Below is a small trained network, with its code and all its weights. Each question gives an input and a class and asks what happens when units are switched off, that is, made to give their printed mean instead of their output.

import numpy as np


def w(rows, s, z=0):
    codes = np.array(rows[::2]) - 128.0
    scale = np.full(codes.shape[1], s)
    scale[-1] = z or s
    return codes * scale


def f(y):
    return y / 2 * (1 + np.tanh(0.7978845608 * (y + 0.044715 * y**3)))


def log_softmax(a):
    a = a - a.max(-1, keepdims=True)
    return a - np.log(np.exp(a).sum(-1, keepdims=True))


def net(x, mask):
    res = np.array(x, float).reshape(1, 4) / 4 @ E
    y = f(res @ A[0][:, :-1].T + A[0][:, -1])
    res = res + np.where(mask, y, B[0][:, -1]) @ B[0][:, :-1]
    return log_softmax(res[-1] @ U[:, :-1].T + U[:, -1])


A, B = {}, {}
E = w([
[199,38,201,105],'x0',
[24,41,121,101],'x1',
[129,128,124,127],'x2',
[141,88,105,250],'x3',
],0.014)
A[0] = w([
[43,87,102,150,19],'n0',
[125,64,141,198,186],'n1',
[116,200,151,75,60],'n2',
[155,193,97,207,156],'n3',
[25,57,95,152,154],'n4',
[60,90,94,144,33],'n5',
[137,201,6,226,155],'n6',
[136,49,112,200,181],'n7',
[225,197,172,116,77],'n8',
[12,54,104,143,45],'n9',
[24,80,116,180,216],'n10',
[121,144,136,149,117],'n11',
[138,154,96,146,109],'n12',
[100,144,69,102,49],'n13',
[72,175,76,115,146],'n14',
[86,34,127,68,133],'n15',
[75,163,124,122,80],'n16',
[211,50,148,137,90],'n17',
[128,87,100,66,115],'n18',
[53,158,91,124,117],'n19',
[53,180,60,104,45],'n20',
[133,192,134,42,105],'n21',
[93,95,173,48,130],'n22',
[216,183,153,114,164],'n23',
[129,127,126,127,128],'n24',
[119,223,160,30,234],'n25',
[18,214,45,107,251],'n26',
[93,57,204,61,125],'n27',
[51,180,60,105,60],'n28',
[178,92,155,153,179],'n29',
[54,177,99,115,54],'n30',
[112,82,152,200,49],'n31',
],0.012,0.013)
B[0] = w([
[210,188,59,223,150],'n0',
[165,156,80,163,186],'n1',
[179,171,63,207,151],'n2',
[77,230,156,92,188],'n3',
[119,42,139,117,201],'n4',
[193,168,66,167,145],'n5',
[80,229,198,84,218],'n6',
[180,151,69,186,190],'n7',
[124,17,81,97,173],'n8',
[203,126,77,163,177],'n9',
[101,73,171,50,217],'n10',
[128,137,148,140,130],'n11',
[118,151,158,113,140],'n12',
[119,102,125,101,137],'n13',
[160,119,95,139,179],'n14',
[85,164,197,76,192],'n15',
[126,103,109,132,142],'n16',
[181,74,61,185,169],'n17',
[99,162,156,120,153],'n18',
[159,103,93,159,169],'n19',
[83,29,151,50,165],'n20',
[152,118,69,210,173],'n21',
[58,169,173,128,184],'n22',
[183,132,70,164,188],'n23',
[136,134,119,107,128],'n24',
[124,2,116,86,231],'n25',
[205,189,50,220,254],'n26',
[83,169,197,76,194],'n27',
[121,61,143,112,169],'n28',
[101,93,129,110,174],'n29',
[112,46,142,107,155],'n30',
[112,37,111,62,143],'n31',
],0.0093,0.022)
U = w([
[151,171,54,202,171],'0',
[81,16,118,103,7],'1',
[15,244,218,99,248],'2',
],0.011,0.0013)

Each question gives the input, the list of numbers given to net, and the class t.
The units are the neurons (one row each of A and B). Each row of codes is followed by its name. A weight is (code - 128) times the scale printed after its matrix; where a second scale follows, it is the last column's (A, B and U).
mask holds one flag per neuron, in row order. A switched-off neuron (its flag False) gives its mean, the last column of its row in B, instead of its output. The means were averaged over made-up inputs and are rounded, as every weight is.
A unit's drop is (log p(t) with every unit on - log p(t) with that unit switched off) / (log p(t) with every unit on - log p(t) with every unit switched off).
The circuit of an input: a set's keep is (log p(t) with only the set's units on - log p(t) with every unit switched off) / (log p(t) with every unit on - log p(t) with every unit switched off). Starting from the 12 units with the biggest drops (on a tie, the unit counted first), units are removed one at a time, each time the one whose removal leaves the highest keep (on an exact tie, the one counted first), for as long as the keep stays at least 0.8.
circuit, biggest first: the units of the circuit, biggest drop first
k most important neurons: the k neurons with the biggest drops, biggest first
drop when u is switched off: that unit's drop, to one decimal
input [2,-7,2,-4], class 1: circuit, biggest first => [n8]
input [6,-1,-5,3], class 0: 2 most important neurons => [n25 n10]
input [0,7,5,8], class 0: 2 most important neurons => [n0 n7]
input [1,-7,-1,-2], class 1: 3 most important neurons => [n26 n8 n25]
input [-8,1,0,-7], class 1: 4 most important neurons => [n25 n20 n28 n30]
input [8,1,-6,-8], class 2: 2 most important neurons => [n27 n22]
input [2,-5,4,-2], class 1: 2 most important neurons => [n26 n8]
input [-4,8,-1,5], class 0: 2 most important neurons => [n0 n26]
input [1,-4,7,-5], class 1: 4 most important neurons => [n25 n26 n8 n7]
input [3,-6,8,0], class 1: 3 most important neurons => [n26 n8 n7]
input [-6,8,-7,2], class 0: 2 most important neurons => [n26 n0]
input [8,-1,7,4], class 0: 2 most important neurons => [n25 n7]
input [2,-5,6,-2], class 1: 2 most important neurons => [n26 n8]
input [-5,-5,8,8], class 2: circuit, biggest first => [n6]
input [-8,3,6,-8], class 1: 2 most important neurons => [n20 n25]
input [-2,-8,-4,3], class 2: drop when n6 is switched off => 0.1
input [4,-5,-7,-5], class 1: drop when n26 is switched off => 0.2
input [-5,0,6,3], class 2: drop when n6 is switched off => 0.7
